Each row comes from the steps of one walk. Every step used is in the known rows, and no mark comes twice. Write the walk behind each row, first mark first.
Known rows:
pudis/metos/kege/kegita/pegim: [-15  19   2   5 -10  38  -5 -28 -10  11 -12  -3  -2 -10 -10  -2  -8   0
  -2  -1  -6  -5]
pegim/vanop: [ 10  -2  -6  -7   7 -40   2 -10   1   4 -18  -2   0   4   8   2  -3  -1
 -11 -19  -4   8]
pudis/metos/kege/kegita: [-13  18   0   7  -5  21   3 -30  -7  21 -16   0  -7  -1  -7  -2  -9   1
  -5  -3 -12  -3]
kege/kegita/pegim: [-17   7 -13  -5  -9   5  -2 -13 -14  -3  17  -6  -1 -11 -10  -3  -1   0
  -8  -9 -10   0]
pegim/pudis/metos: [ 11  -2  -4  -6  12   6   1   4  11   5 -30   2   1   3   7   5  -1   0
  -6  -9   5   7]
kege/kegita/pegim/pudis/metos/vanop: [ -2  19  16  -4  -7  10  -5   2  -4   9 -14  -1   5  -9   0  -3   6   2
  -2  10   4   4]
metos/vanop/pegim/pudis: [ 12   5  17  -4  12 -40  -1   9   8  -1  21  -3 -18  11   7   0   6  -1
  -2  -4  12   6]
kegita/pegim/pudis/metos/vanop: [ 11  11  16  -6   8   5 -11   0   9   8 -11  -1   9  -6   4   0   5   1
  -4  -3  11   5]
pudis/kege/kegita/pegim: [-18 -16 -11   5 -13  18  -2  -7 -13  -4  22  -6  -3 -10 -11  -2  -2   2
  11   0  -6  -3]
kege/kegita: [-14   8 -13  -3  -6 -14   6 -12 -11   9  13  -1  -6   0  -6  -3   0   1
 -10 -10 -13   2]
pegim/vanop/metos: [ 13  -2  -4  -6   9 -11   4  -4   3  -7  17  -1   1   3   8   2  -1  -1
  -6 -20   0   5]
metos/vanop/pegim: [  0  11  11  -3   9 -35  -1 -12   2   1  35  -3 -20  11  -5  -2   6   0
   1 -19   2   4]
pudis/kege/kegita: [-16 -15 -11   6 -10   0   7  -7 -10   5  16  -2  -7   2  -7  -1  -2   3
   9  -1 -12  -1]
kegita/pegim/vanop/pudis: [ 12  -2  -3  -9   5 -12  -7  18   6 -19 -17   4  10 -10   6   3   7  -1
 -11   3   3   0]
vanop/metos/kege/kegita: [-13  13   2   6  -6  18   6 -22  -5   9  49  -1  -7  -1  -6  -2  -6   0
  -4  -2  -9  -5]
pudis/kege/kegita/pegim/vanop: [ -6 -18  -7   5 -13   0  -1  -5 -14  -6 -14  -6   0 -12   0  -2  -3   1
   9   4  -2   0]
metos/vanop/pudis/kege/kegita/pegim: [-14  -2  13   8 -11   7  -4  16  -5  -6  31   2   5  -8 -10   0  12   0
   9  26  -3  -7]
vanop/pegim/pudis/kege/kegita: [ -5 -22  -4   4  -6  -1   4  20  -4 -15   3  -5 -23   7   2   0   3   2
  17  12   3  -1]
pegim/pudis/kege: [ 10 -29  -7   1   6 -11   1  10   8   4   6  -2  -1   3   4   5  -1   1
   5   0   9   4]
vanop/pudis/metos/kege: [  3  14   6   2  10  23  -2  -4  13   6 -14  10   1   2  -3   6  -1  -2
  -8   4  -2  -6]
metos/pegim: [  6   4  -8   0   8 -25  10 -13   0  18  19   2  16  27  -6  -2  -8   3
   4 -21   0   1]
kegita/pegim/pudis: [  8  -7  -8 -10   7  -6  -8   7   9  -5   4  -2   4  -9   4   1   0   0
 -10  -7  11   5]

Which walk is each row?
[-17 -12  -9   4 -11  26  -4  21  -5 -18  17   2   1 -12 -10   2   9  -1
  10  20  -5  -9]  vanop/pudis/kege/kegita/pegim
[ -1   7   2   3   8  12   1 -24   7   8  53   0  -5   2  -4   2  -9  -2
  -6 -17  -1  -3]  vanop/metos/kege
[  3   6  -6  -4   9  20   1  11  11  -9 -18  10   5   3   0   6   6  -2
  -6  -5  -5  -3]  vanop/pudis/metos
[ -4   4  -6  -5  -9 -14  -2  -8 -14  -5 -16  -5   1  -9   2  -4  -1   0
  -8  -5  -8   5]  kege/kegita/pegim/vanop
[  5 -27  -7   0   3   7  -8  11   8  -7   9  -4   3  -8   0   2  -2   0
   8   3  13   2]  kegita/pegim/pudis/kege
[ 10   7   6   0  10  29 -10 -10  13   7 -24  -1   3  -8   2   2  -8  -2
  -5   1  12   0]  kegita/pegim/pudis/metos/kege
[ 13   4  -1  -7   5  16  -9  17   8 -21 -51   5  11  -8   5   5   6  -1
  -5   0  -1  -1]  kegita/pegim/vanop/pudis/metos
[ 19   5   0  -1   8 -15  11 -12   2  15 -48   4  20  28   6  -1 -11   2
   9 -19   1   5]  pudis/metos/pegim/vanop
[ -5  11   3   2  -9 -12  -3 -24 -11   9 -15  -5  -2 -12   2  -5  -7  -1
  -9   2  -5  -1]  metos/kege/kegita/pegim/vanop
[-14  13   1   4 -10  35  -3 -20  -8   0  53  -3  -4 -12 -10  -4  -5  -1
  -1   0  -6  -6]  vanop/metos/kege/kegita/pegim
[ -2   4  -6  -3 -10  13   0  -1 -11 -16  17  -5   2 -11   3  -4   1  -1
  -1  -4  -5   1]  kege/kegita/pegim/vanop/metos
[-13  20   4   4  -8  46  -6  -2  -1  -3 -16   5   3 -11  -9   1   2  -2
  -4  17  -8 -10]  vanop/pudis/metos/kege/kegita/pegim
[  3 -18  -3  10  -5 -11  15  11  -4  15   2   2  16  23   0  -4  -5   2
  22  15   6   0]  metos/pegim/pudis/kege/kegita
[ -4 -21  -7   5  -8  -7   5  12  -2   4   1  -1  -4   0   2   0  -1   1
   7  13   1   4]  pegim/pudis/kege/kegita
[ -2  13   7   4  -2  15   4  -9   2  19 -30   2  -3  -1   2  -1  -7   0
  -6  10  -1   1]  pegim/pudis/metos/kege/kegita
[  0  -8  15   5   6 -17   0  12   9   4  32   6   3   6  -5   5  11  -1
   8  11   2  -3]  metos/vanop/pudis/kege
[ 16   0  -2  -3  10 -46  11 -12   1  16 -16   1  20  26   5  -3  -9   0
   3 -19   3   4]  metos/pegim/vanop
[ -2   6  -2  -5  -7  -8  -2  19  -5 -18 -19   2   6 -13   4   0  10  -2
 -10  15  -6  -4]  kege/kegita/pegim/vanop/pudis
[ -3 -11  17   9  -6 -20   4  15  -2  -1  18  -5 -21   9   1  -3   7   2
  18  17   7   2]  metos/vanop/pegim/pudis/kege/kegita
[ -5   0  -7  -6  -7   0  -3  10  -5  -2   4  -4   3 -11   0  -3   3   0
  -9   5   0   2]  kege/kegita/pegim/pudis
[ 10   0  -5  -8   7  24  -9   6   9  -6 -26  -1   7  -8   4   1  -2   0
  -5  -7   9   5]  kegita/pegim/pudis/metos
[ 17 -20   3   7   8 -24  10  22   7  -1 -18   8  23  25   5   3  -1   0
  20  11   6  -5]  metos/pegim/vanop/pudis/kege
[ 11  -2  -4  -5  10  12   0  12  11 -14 -28  -1 -19  10   7   3   1  -1
   3 -11  10   2]  vanop/pegim/pudis/metos
[ -2  11   8   5  -3  20   2  -1   0   1 -28  -2 -24   6   4  -2  -3   0
   5   9   2  -1]  vanop/pegim/pudis/metos/kege/kegita
[ 10  -6  -4  -8  10 -19   0  13   9 -13   4  -2 -20   9   6   1   2  -1
  -2 -10   8   4]  vanop/pegim/pudis
[  8 -23  -1   1   4   2  -7  22   7 -23 -16   3   7  -9   5   4   6  -3
   8  10   4  -2]  kegita/pegim/vanop/pudis/kege
[  2  14  15  -3  11 -31   0   9   9   7  29   9   4   5  -2   4  14  -3
 -12   2  -2   0]  metos/vanop/pudis
[ -1   9   7   7  -5  -2   8 -18  -7   6  16   0  -5  -2   5  -3  -5  -1
  -5   1  -7  -2]  pegim/vanop/metos/kege/kegita
